Look-ups in named tables: a row name and a column name give one cell, copied from the table.

Pepaku:
fields: Vesag, Zadima, Zefab, Pum, Piv, Nur, Nuna, Luroz, Nid, Zeli
Zib: [69.3, 52.0, 45.5, 65.7, 37.7, 84.6, 51.5, 42.1, 21.7, 37.9]
Kemo: [65.9, 45.1, 55.1, 71.1, 54.6, 88.8, 63.6, 37.6, 32.3, 39.1]
Saros: [61.6, 46.7, 42.0, 75.1, 56.7, 92.1, 63.3, 51.6, 29.0, 37.6]

Zib, Nuna => 51.5
Saros, Nuna => 63.3
Saros, Zeli => 37.6
Kemo, Pum => 71.1
Saros, Luroz => 51.6
Saros, Zefab => 42.0
Kemo, Piv => 54.6
Zib, Pum => 65.7

Kos.tsv
	Nezoz	Pobe	Gek	Leloru	Renipe
Fefivad	48	157	145	109	122
Vap	81	117	100	121	169
Mevuguv	84	110	24	75	125
Gulikan	66	147	75	64	127
Kotog	114	165	125	162	41
Navuke	79	131	208	106	139
Zesa	111	139	42	170	135
Podig	114	169	105	135	76
Nik	98	139	142	82	136
Kitumo	51	112	58	178	87
Veboro	39	161	140	121	128
Tebesab	195	144	121	186	149

Renipe of Kitumo: 87
Pobe of Navuke: 131
Renipe of Vap: 169
Gek of Kotog: 125
Pobe of Nik: 139
Pobe of Kitumo: 112
Gek of Kitumo: 58
Renipe of Nik: 136
Nezoz of Nik: 98
Gek of Navuke: 208
Renipe of Podig: 76
Gek of Nik: 142

Ligika =
         Dusugo  Duselel  Vug  Vofafel  Diget  Rab  Dutiluk  Zon  Kesin
Lik         125      114  122      102    115  118       36  110    199
Zuna        170       75  102       83    110  122       60  135    135
Bogel       168      125   99      127    111  151      141  125     27
Nanagav     155       85   78      121    107  114      130   84     96
Zag          59      149  108       91    169   81       84  131    174
Vugid       218       44  124      117    112  119       11  130    187
Senar       193       57  113      128    101  175       11  157    121
Biditom     202       73  167      133    123  115      124  135    135

Lik, Kesin: 199
Biditom, Dutiluk: 124
Zag, Diget: 169
Lik, Vofafel: 102
Senar, Rab: 175
Zuna, Duselel: 75
Bogel, Vofafel: 127
Bogel, Dusugo: 168
Zuna, Kesin: 135
Nanagav, Dutiluk: 130

Table Nulib
         Gedeka  Rigaz
Fol          31    210
Vig          70    185
Mego         82    170
Kovode      183    100
Dova         74    199
Doni        170    110
Puro        169     94
Lakomef      36    217
Vik         173     95
Tez          75    181
Bev         177     94
Menados     171     94

What is the Rigaz of Fol in Nulib? 210
What is the Rigaz of Vik in Nulib? 95
What is the Gedeka of Doni in Nulib? 170
What is the Rigaz of Doni in Nulib? 110
What is the Rigaz of Lakomef in Nulib? 217
What is the Gedeka of Mego in Nulib? 82
What is the Rigaz of Kovode in Nulib? 100
What is the Rigaz of Menados in Nulib? 94
What is the Gedeka of Vik in Nulib? 173
What is the Rigaz of Tez in Nulib? 181
What is the Gedeka of Puro in Nulib? 169
Which row has the largest Gedeka? Kovode

Tuz =
     Sezafa  Rolumiv  Birik  Tebivu   Vekos  Kebufaz  Tosogur   Somuk
Mov  -55555    96907  12592   11572   85416    31032   -26427  -66959
Luk   51621     2519  90023   87803  -22917   -15273    78031   36983
Nin  -26671    76482  18926    5218   65775    30227    -7165  -13150

Tebivu of Luk = 87803
Vekos of Nin = 65775
Somuk of Nin = -13150
Birik of Mov = 12592
Sezafa of Mov = -55555
Rolumiv of Luk = 2519
Kebufaz of Nin = 30227
Rolumiv of Nin = 76482
Vekos of Mov = 85416
Somuk of Mov = -66959
Sezafa of Nin = -26671
Tosogur of Nin = -7165
Sezafa of Luk = 51621
Tosogur of Luk = 78031
Kebufaz of Luk = -15273
Birik of Nin = 18926
Kebufaz of Mov = 31032
Rolumiv of Mov = 96907
Somuk of Luk = 36983
Birik of Luk = 90023
Which row has the largest Tosogur? Luk

Table Pereg
|  | Lazi | Detug | Govu | Zemen | Kod | Sol | Nobobag | Pepifo | Bepuzu | Lepevib |
|---|---|---|---|---|---|---|---|---|---|---|
| Poz | 101 | 110 | 120 | 120 | 82 | 78 | 150 | 85 | 92 | 155 |
| Pep | 171 | 194 | 204 | 60 | 141 | 67 | 168 | 126 | 76 | 210 |
| Kud | 153 | 161 | 201 | 71 | 149 | 44 | 187 | 117 | 53 | 187 |
| Bib | 147 | 75 | 147 | 89 | 126 | 58 | 117 | 80 | 87 | 152 |
| Zuvida | 161 | 212 | 219 | 77 | 151 | 71 | 163 | 126 | 69 | 158 |
| Suzetu | 140 | 242 | 199 | 72 | 120 | 76 | 156 | 107 | 83 | 183 |

Lepevib of Suzetu is 183
Kod of Pep is 141
Zemen of Kud is 71
Sol of Suzetu is 76
Detug of Bib is 75
Kod of Kud is 149
Sol of Bib is 58
Lazi of Poz is 101
Lazi of Pep is 171
Nobobag of Bib is 117
Detug of Poz is 110
Pepifo of Suzetu is 107
Zemen of Bib is 89
Zemen of Pep is 60
Detug of Kud is 161
Bepuzu of Poz is 92
Sol of Pep is 67

